Here is a tiny trained network, its code and every weight. The questions are about switching its units off for an input and a target symbol, where a switched-off unit gives its printed mean instead of its output.

import numpy as np


def w(rows, s, z=0):
    codes = np.array(rows[::2]) - 128.0
    scale = np.full(codes.shape[1], s)
    scale[-1] = z or s
    return codes * scale


def norm(h):
    return h / np.sqrt((h * h).mean(-1, keepdims=True) + 1e-5)


def f(y):
    return np.maximum(y, 0)


def softmax(a):
    e = np.exp(a - a.max(-1, keepdims=True))
    return e / e.sum(-1, keepdims=True)


def log_softmax(a):
    a = a - a.max(-1, keepdims=True)
    return a - np.log(np.exp(a).sum(-1, keepdims=True))


def net(x, mask):
    ids = ['βεζηθμξπστφψω'.index(c) for c in x.split()]
    T = len(ids)
    res = E[ids] + P[:T]
    u = 0
    for l in range(2):
        q, k, v = (norm(res) @ M[l].T for M in (Q, K, V))
        z = softmax(np.where(np.tri(T) > 0, q @ k.T / 3**0.5, -1e9)) @ v
        res = res + np.where(mask[u], z, O[l][:, -1]) @ O[l][:, :-1]
        u += 1
        y = f(norm(res) @ A[l][:, :-1].T + A[l][:, -1])
        res = res + np.where(mask[u : u + 16], y, B[l][:, -1]) @ B[l][:, :-1]
        u += 16
    return log_softmax(norm(res)[-1] @ U[:, :-1].T + U[:, -1])


Q, K, V, O, A, B = {}, {}, {}, {}, {}, {}
E = w([
[113,174,112,129,170,179,136],'β',
[160,203,134,143,141,151,92],'ε',
[105,128,58,109,152,147,115],'ζ',
[139,192,150,138,158,180,127],'η',
[126,173,150,107,157,170,145],'θ',
[182,142,91,95,92,103,75],'μ',
[228,3,180,233,149,152,146],'ξ',
[154,148,135,66,113,118,118],'π',
[113,129,140,69,117,134,169],'σ',
[102,92,105,84,107,175,153],'τ',
[119,110,135,91,78,129,109],'φ',
[100,118,130,131,65,67,126],'ψ',
[41,149,143,144,134,85,129],'ω',
],0.0058)
P = w([
[109,203,40,92,66,173,145],'0',
[124,169,86,86,93,169,134],'1',
[132,150,119,85,91,171,134],'2',
[144,116,125,81,125,165,136],'3',
[146,91,137,79,143,160,135],'4',
[152,69,151,81,154,152,129],'5',
[157,49,161,81,172,146,123],'6',
[175,40,190,87,192,141,120],'7',
[172,16,188,93,211,139,111],'8',
[182,2,206,91,237,130,105],'9',
],0.003)
Q[0] = w([
[84,176,121,151,30,95,175],'0.h1',
[89,131,128,189,107,54,150],'0.h1',
[96,163,94,254,147,116,163],'0.h1',
],0.0098)
K[0] = w([
[2,228,88,122,53,119,111],'0.h1',
[59,239,80,143,144,141,150],'0.h1',
[134,249,66,52,148,136,113],'0.h1',
],0.0069)
V[0] = w([
[94,74,71,201,106,224,71],'0.h1',
[97,127,127,2,88,106,19],'0.h1',
[167,195,53,117,245,96,132],'0.h1',
],0.0024)
O[0] = w([
[120,70,108,214,142,208,182,153],'0.h1',
[67,136,132,146,170,131,4,252],'0.h1',
[115,61,59,68,186,20,169,68],'0.h1',
],0.0037,0.0014)
A[0] = w([
[112,167,169,125,152,118,109,121],'0.n1',
[169,133,102,180,148,143,129,76],'0.n2',
[105,102,74,156,127,106,122,128],'0.n3',
[133,147,137,172,138,105,89,62],'0.n4',
[196,114,140,170,85,137,253,133],'0.n5',
[148,165,108,156,96,114,209,125],'0.n6',
[73,125,131,127,148,121,105,103],'0.n7',
[104,100,130,134,131,160,163,102],'0.n8',
[210,148,117,108,117,112,86,83],'0.n9',
[132,163,155,183,142,154,100,5],'0.n10',
[189,104,107,132,112,141,143,80],'0.n11',
[99,100,89,105,129,170,121,81],'0.n12',
[112,156,140,110,196,168,154,168],'0.n13',
[204,135,146,126,105,144,133,220],'0.n14',
[137,98,119,165,156,112,134,109],'0.n15',
[163,188,166,158,185,145,150,153],'0.n16',
],0.0051,0.0014)
B[0] = w([
[121,88,92,130,150,123,130,185],'0.n1',
[103,87,171,142,134,158,148,149],'0.n2',
[149,176,138,119,102,132,130,152],'0.n3',
[131,125,152,89,120,135,166,137],'0.n4',
[253,12,71,177,144,101,93,194],'0.n5',
[138,175,123,157,51,76,152,146],'0.n6',
[161,124,119,164,102,120,139,176],'0.n7',
[107,142,112,102,161,138,133,165],'0.n8',
[83,116,97,135,150,152,185,179],'0.n9',
[127,99,129,79,130,131,114,151],'0.n10',
[121,127,136,120,164,133,103,161],'0.n11',
[156,150,154,92,120,103,137,195],'0.n12',
[129,109,100,114,84,97,89,253],'0.n13',
[91,102,92,108,134,142,129,210],'0.n14',
[123,126,126,112,85,149,156,144],'0.n15',
[135,106,74,91,90,87,129,207],'0.n16',
],0.0046,0.003)
Q[1] = w([
[115,206,172,157,35,163,141],'1.h1',
[66,38,130,83,87,53,96],'1.h1',
[161,177,160,254,172,54,225],'1.h1',
],0.0085)
K[1] = w([
[83,243,75,208,68,114,165],'1.h1',
[135,2,187,168,230,152,163],'1.h1',
[147,231,19,98,121,175,130],'1.h1',
],0.0061)
V[1] = w([
[117,158,175,149,35,31,104],'1.h1',
[252,97,97,133,18,172,96],'1.h1',
[138,148,208,71,105,171,191],'1.h1',
],0.0046)
O[1] = w([
[86,2,177,135,102,81,97,95],'1.h1',
[234,89,248,135,194,72,121,251],'1.h1',
[194,61,104,94,50,199,94,95],'1.h1',
],0.0049,0.0027)
A[1] = w([
[73,86,97,132,112,133,128,48],'1.n1',
[140,90,165,156,97,189,84,141],'1.n2',
[122,187,160,136,168,70,129,72],'1.n3',
[128,110,140,102,122,179,98,150],'1.n4',
[105,119,142,82,149,119,121,155],'1.n5',
[181,143,145,120,113,109,126,124],'1.n6',
[142,50,128,145,130,137,151,93],'1.n7',
[158,90,110,130,147,134,56,128],'1.n8',
[119,148,75,114,127,116,168,129],'1.n9',
[162,114,65,108,130,151,153,108],'1.n10',
[113,152,89,135,103,106,67,126],'1.n11',
[139,155,123,127,159,93,235,134],'1.n12',
[93,75,106,133,105,118,126,131],'1.n13',
[93,135,154,138,131,126,68,107],'1.n14',
[116,119,179,200,206,133,166,66],'1.n15',
[2,85,72,149,97,152,137,4],'1.n16',
],0.007,0.0027)
B[1] = w([
[92,153,136,179,202,185,174,165],'1.n1',
[156,218,119,160,206,110,124,205],'1.n2',
[163,63,2,162,73,135,122,158],'1.n3',
[121,114,96,186,117,141,123,217],'1.n4',
[155,149,136,179,138,86,118,219],'1.n5',
[101,98,123,158,220,166,173,195],'1.n6',
[100,156,157,117,105,51,107,187],'1.n7',
[88,167,151,139,36,156,148,254],'1.n8',
[121,158,178,180,124,139,102,180],'1.n9',
[110,81,152,102,120,90,181,211],'1.n10',
[135,83,168,85,177,139,111,193],'1.n11',
[105,81,200,154,62,134,154,173],'1.n12',
[78,63,140,150,122,69,102,181],'1.n13',
[157,151,134,114,152,157,189,170],'1.n14',
[127,100,175,45,164,181,189,162],'1.n15',
[21,17,107,170,252,249,177,198],'1.n16',
],0.0051,0.0039)
U = w([
[80,95,213,189,91,19,41,113],'β',
[159,209,179,216,143,196,56,175],'ε',
[98,184,136,16,193,107,46,147],'ζ',
[196,73,136,209,127,83,218,142],'η',
[171,137,19,147,181,65,54,154],'θ',
[108,141,89,213,48,104,157,79],'μ',
[22,68,127,168,197,186,145,168],'ξ',
[83,173,169,134,55,126,175,36],'π',
[144,112,135,144,134,134,121,1],'σ',
[80,238,80,143,137,78,218,148],'τ',
[136,138,177,38,170,61,190,107],'φ',
[179,141,96,69,128,255,178,128],'ψ',
[119,51,125,60,13,155,78,173],'ω',
],0.0093,0.0031)

Each question gives the input, a string of symbols that net reads in full, and the target symbol t.
The units are the heads (3 rows each of Q, K, V and O) and the neurons (one row each of A and B). Each row of codes is followed by its name. A weight is (code - 128) times the scale printed after its matrix; where a second scale follows, it is the last column's (O, A, B and U).
mask holds one flag per unit, layer by layer, with each layer's heads first. A switched-off unit (its flag False) gives its mean, the last column of its rows in O or B, instead of its output. The means were averaged over made-up inputs and are rounded, as every weight is.
A unit's drop is (log p(t) with every unit on - log p(t) with that unit switched off) / (log p(t) with every unit on - log p(t) with every unit switched off).
The circuit of an input: a set's keep is (log p(t) with only the set's units on - log p(t) with every unit switched off) / (log p(t) with every unit on - log p(t) with every unit switched off). Starting from the 12 units with the biggest drops (on a tie, the unit counted first), units are removed one at a time, each time the one whose removal leaves the highest keep (on an exact tie, the one counted first), for as long as the keep stays at least 0.8.
units of the circuit, in order: the units of the circuit, biggest drop first
unit that matters most: the unit with the biggest drop
top k neurons: the k neurons with the biggest drops, biggest first
top k neurons in layer l: the k neurons of layer l with the biggest drops, biggest first
drop of u: that unit's drop, to one decimal
input σ β σ φ μ σ θ ε, target ω: unit that matters most	0.n16
input ξ θ β η, target η: units of the circuit, in order	0.h1, 0.n5
input σ θ μ ζ τ ζ η ζ β μ, target θ: top 3 neurons	1.n3, 0.n13, 1.n16
input ε φ ζ ζ ξ ε σ, target η: units of the circuit, in order	0.h1, 0.n5
input ε ε τ ψ θ π, target β: units of the circuit, in order	0.h1, 1.h1
input ζ π η μ, target ζ: units of the circuit, in order	0.n5, 0.h1
input φ ω η ζ ψ ε η σ η π, target ω: top 2 neurons in layer 1	1.n2, 1.n16
input φ μ ζ ε, target θ: units of the circuit, in order	0.h1, 1.h1, 1.n3, 0.n16
input ζ μ ξ π ω, target η: units of the circuit, in order	1.n3, 1.h1
input σ σ θ, target ω: top 2 neurons in layer 0	0.n16, 0.n5
input φ μ η τ η η ζ, target η: top 3 neurons in layer 1	1.n12, 1.n10, 1.n16
input ω σ ζ ψ η ζ η η, target η: top 2 neurons	0.n16, 0.n13
input η ζ ω θ η η ε, target η: top 3 neurons in layer 0	0.n16, 0.n13, 0.n9
input ζ ζ φ σ τ, target ε: top neuron in layer 1	1.n2
input τ μ ψ ζ ζ η μ π β, target ζ: top 2 neurons	1.n16, 0.n5
input ζ η η φ π π τ, target ψ: top 2 neurons	0.n5, 0.n8
input φ π φ β μ, target ε: top 3 neurons	1.n8, 0.n5, 0.n13
input μ η ξ ψ, target η: top 2 neurons in layer 1	1.n3, 1.n6
input ζ η π, target ζ: top 2 neurons	1.n8, 1.n16
input ξ τ σ β ζ μ π, target η: units of the circuit, in order	0.h1
input η β μ μ ε, target θ: top 2 neurons in layer 1	1.n3, 1.n16
input ζ β π ω ω π τ β β, target ψ: top 2 neurons in layer 0	0.n5, 0.n16
input μ η σ φ φ φ π η, target ε: top 2 neurons in layer 1	1.n8, 1.n16
input ε ε ω θ σ η β τ μ, target ψ: top 2 neurons in layer 0	0.n9, 0.n5
input τ σ ξ τ θ ε φ ζ ω, target η: top 2 neurons	1.n3, 1.n16
input ζ ψ τ σ ζ θ, target ω: top 3 neurons	0.n5, 0.n13, 0.n16
input ω ε τ ψ η σ σ, target ω: top neuron	0.n5
input φ ψ ζ ε π ζ, target ζ: top 2 neurons in layer 0	0.n5, 0.n12
input ζ φ η ζ π, target ζ: drop of 1.n16	0.3
